Each row is followed by its group and then its class within the group.
[-2.22  0.46 -0.80 -0.90  0.15 -0.48  0.34  2.32 -0.38 -0.45  1.24  0.04
 -0.47 -1.08  0.09  0.01 -0.13 -1.38  0.59  1.19  0.83 -0.24 -0.31 -0.96
  1.38  0.49 -0.22  0.45 -0.32 -0.15  0.28  0.75]
P/zn
[-4.59  0.12 -0.84 -1.53  0.42  0.28  0.36  2.86 -0.42 -0.28  0.98  0.22
 -0.30 -1.64  0.30 -0.12 -0.07 -0.48 -0.08  0.27  0.45 -0.18 -0.31 -0.61
  1.18  0.04  0.04  0.94  0.29 -0.91  0.46 -0.35]
K/gm
[-4.83  0.20 -0.81 -1.68  0.15  0.24  0.47  3.38 -0.35 -0.29  1.13  0.15
 -0.06 -1.58  0.04 -0.29  0.15 -1.64 -0.04  1.23  0.80  0.21 -0.32 -1.11
  2.22  0.28 -0.10  1.36 -0.21 -0.87  0.86 -0.49]
K/sd
[-4.88  0.27 -1.76 -1.36  0.93  0.91  0.55  3.25 -0.06 -0.83  1.78  0.25
 -0.31 -1.93 -0.34 -0.15  0.09 -1.77 -0.52  0.95  0.77  1.37 -1.41 -1.28
  2.01  0.75 -0.01  0.67 -0.28 -0.72  0.84 -1.31]
K/sd
[-4.71 -0.22 -1.08 -1.45  0.22  0.10  0.32  3.71 -0.26 -0.41 -1.52  0.23
 -0.31 -1.62 -0.03  0.05 -0.24 -0.75 -0.10  0.65  0.63  0.93 -0.55 -0.72
  1.81  0.04 -0.06  1.05 -0.26 -0.88  0.17 -0.72]
K/tp
[-2.89  0.02 -0.73 -1.02  0.13  0.04  0.49  1.59 -0.07 -0.03  0.96  0.18
 -0.25 -1.47 -0.10 -0.69  0.06 -0.29  0.17  0.22  0.87  0.84 -0.43 -0.57
  1.64  0.60 -0.12  1.29  0.48 -0.64 -1.28 -0.77]
K/sd
[-4.28  0.32 -0.40 -1.37  0.23 -0.02  0.53  2.94 -0.60 -0.37  0.90  0.27
 -0.17 -1.48  0.27 -0.85 -0.75 -0.83  0.40  1.19  0.79 -0.77 -0.40 -0.42
  1.62 -0.54  0.06  1.14  0.83 -0.27  0.82 -0.50]
K/sd
[-4.72  0.28  0.03 -1.47  0.36  0.46  0.69  2.22 -0.36 -0.20  1.08  0.32
  0.24 -1.68  0.27 -0.55  0.00 -0.85  0.03  0.34  0.47  1.02 -0.71 -0.89
  1.35 -0.24 -0.23  1.32  0.23 -0.81  0.89 -0.93]
K/sd
[-2.82 -0.17 -0.58 -0.50  0.87 -0.24  0.12  2.30 -0.17 -0.09  0.40  0.41
 -0.09 -1.21  0.18 -0.42 -0.19  0.10  0.65  1.08  0.50  0.12 -0.47 -0.33
  2.88  0.48 -0.12  1.08  0.08  0.02  0.53  0.25]
K/tp
[-4.38  0.00 -0.99 -2.14  0.28 -0.83  0.17  3.64 -0.13  0.12  1.19  0.01
  0.06 -2.24  0.20 -0.47 -0.78  0.30  0.10  1.33  0.36  0.49 -0.69 -0.97
  2.48 -0.03  0.34  1.47  0.15 -0.81  0.36 -0.68]
K/sd
[-3.81  0.47 -0.58 -1.44  0.39  0.34  0.19  2.68 -0.14 -0.22  1.03  0.26
  0.01 -1.23  0.05 -0.30 -0.37  0.88  0.26  0.00  0.70  0.55 -0.39 -0.45
  1.75 -0.02  0.23  1.40  0.67 -0.54  0.56 -0.66]
K/sd
[-4.27  0.36 -0.52 -1.36  0.25  0.25  0.65  2.36 -0.18 -0.01  1.03 -0.07
 -0.20 -1.79 -0.16 -1.00  0.06 -1.24  0.39  0.70 -0.13  0.99 -0.33 -0.82
  2.44  0.04 -0.42  0.75  0.16 -0.77  0.67 -0.51]
K/gm
[-6.19  0.27 -0.86 -1.62  0.17  1.00  0.17  3.94 -0.34 -1.36  1.48  0.32
 -0.72 -1.58  0.10 -0.38  0.14 -1.28 -0.13  1.66  0.51  0.10 -0.57 -1.18
  1.70  0.09 -0.13  0.94 -0.15 -0.65  0.65 -0.53]
K/tp
[-0.63  0.01 -0.99 -0.43  0.38 -0.03  0.33  1.16 -0.43 -0.04  0.88  0.10
 -0.20 -0.78  0.21  0.32 -0.34  0.37  0.17  0.79  0.70  0.36 -1.00 -0.61
  0.34  0.90 -0.15  0.19 -0.26  0.01 -0.23  0.32]
P/zn
[-3.80  0.00 -0.33 -1.32  0.04 -0.29  0.19  1.96 -0.27 -0.16  0.76  0.57
  2.63 -1.72  0.33 -0.47 -0.46 -0.76  0.58  0.52  0.46 -0.06 -0.13 -0.97
  1.46 -0.18 -0.10  0.98  0.39 -0.24  0.36 -0.68]
K/gm
[-4.76 -0.04 -0.72 -1.37  0.28 -0.02  0.57  3.45 -1.10 -0.73  1.55  0.18
 -0.30 -1.13  0.11  0.03 -0.61 -3.34  0.60  1.66  1.03 -1.38 -0.38 -1.19
  0.63  0.31  0.00  0.76 -0.30  0.32  0.41  0.60]
P/cg
[-3.17  0.41 -0.73 -1.41  0.09 -0.80  0.14  2.92 -0.36 -0.49  1.53 -0.30
 -0.45 -0.91 -0.39 -0.18  0.18 -2.03  0.23  1.81  0.96 -0.14 -0.63 -1.45
  1.33  0.14 -0.01  0.72 -0.32 -0.23  0.28  0.19]
P/cg
[-3.05  0.27 -0.86 -1.30  0.74 -0.01  0.78  2.36 -0.48 -0.78  1.88 -0.13
 -0.18 -1.37 -0.05 -0.23  0.76 -2.22  0.15  1.10  1.09  0.17 -0.52 -1.21
  0.97  1.48 -0.65  0.58 -0.46 -0.13  0.79 -0.02]
P/pz
[-2.22  0.79 -0.47 -1.26  0.45 -0.69  0.26  1.61 -0.21  0.17  1.14  0.24
 -0.12 -2.19 -0.03 -0.37  0.10  1.93 -0.50  0.41  0.10  1.31 -0.20 -0.59
  2.57 -0.04 -0.27  1.40  0.15 -0.74  0.17 -0.15]
K/gm

Each row is followed by its group and then its class within the group.
[ 0.06 -0.55 -0.28  0.16 -1.00  0.06  0.27  0.20 -0.75 -0.13 -0.36  0.84
 -0.40 -0.25 -0.04 -0.84 -1.67 -0.62  0.25 -0.15 -0.37  0.96  0.20 -0.40
 -0.74  0.25 -0.23  0.29 -0.76  0.04 -0.12 -0.07]
Cc/Z
[ 0.04 -0.42 -0.14 -0.06 -1.80 -0.02  1.26  0.23 -0.46  0.37 -0.55  0.63
 -0.57 -0.35  0.00 -0.21 -1.19 -0.54  1.29  0.15 -0.32  1.26 -0.18 -0.15
 -0.84 -0.19 -0.26  0.58  0.11 -0.58 -0.19 -1.07]
sr/R
[-0.03 -0.44 -0.04 -0.27 -1.14 -0.17  0.84  0.35 -0.37 -0.04 -0.57  0.50
 -0.40 -0.14  0.06 -0.27 -1.57 -0.11  0.75  0.34 -0.05  0.88 -0.09 -0.24
 -0.83 -0.11 -0.44  0.38 -0.30  0.22 -0.17 -0.20]
Cc/Z
[-0.13 -0.09  0.72  0.69 -1.52  0.17  1.09  0.34 -0.45  0.20 -0.44  0.05
  0.52 -0.74 -0.32  0.55 -0.14  0.33  0.27  0.42 -0.06  0.86 -0.15  0.21
 -1.36 -0.59 -0.19 -0.05 -0.67 -0.09  0.10 -0.14]
rz/H
[ 0.12 -0.16 -0.10  0.00 -1.11  0.02  0.42  0.15  0.00  0.02 -0.12  0.39
  0.02 -0.27 -0.02  0.07 -0.25 -0.19  0.42  0.01 -0.14  0.48  0.15 -0.15
 -0.32 -0.06 -0.31  0.07  0.26 -0.36  0.04 -0.36]
sr/R
[-0.39 -0.50 -0.01  0.01 -1.60 -0.08  1.52  0.26 -0.51  0.12 -0.93  0.58
 -0.29 -0.48  0.11 -0.44 -2.29 -0.13  0.71  0.20 -0.28  1.39 -0.05 -0.19
 -1.24 -0.14 -0.44  0.87 -0.50  0.10  0.14 -0.61]
Cc/Z
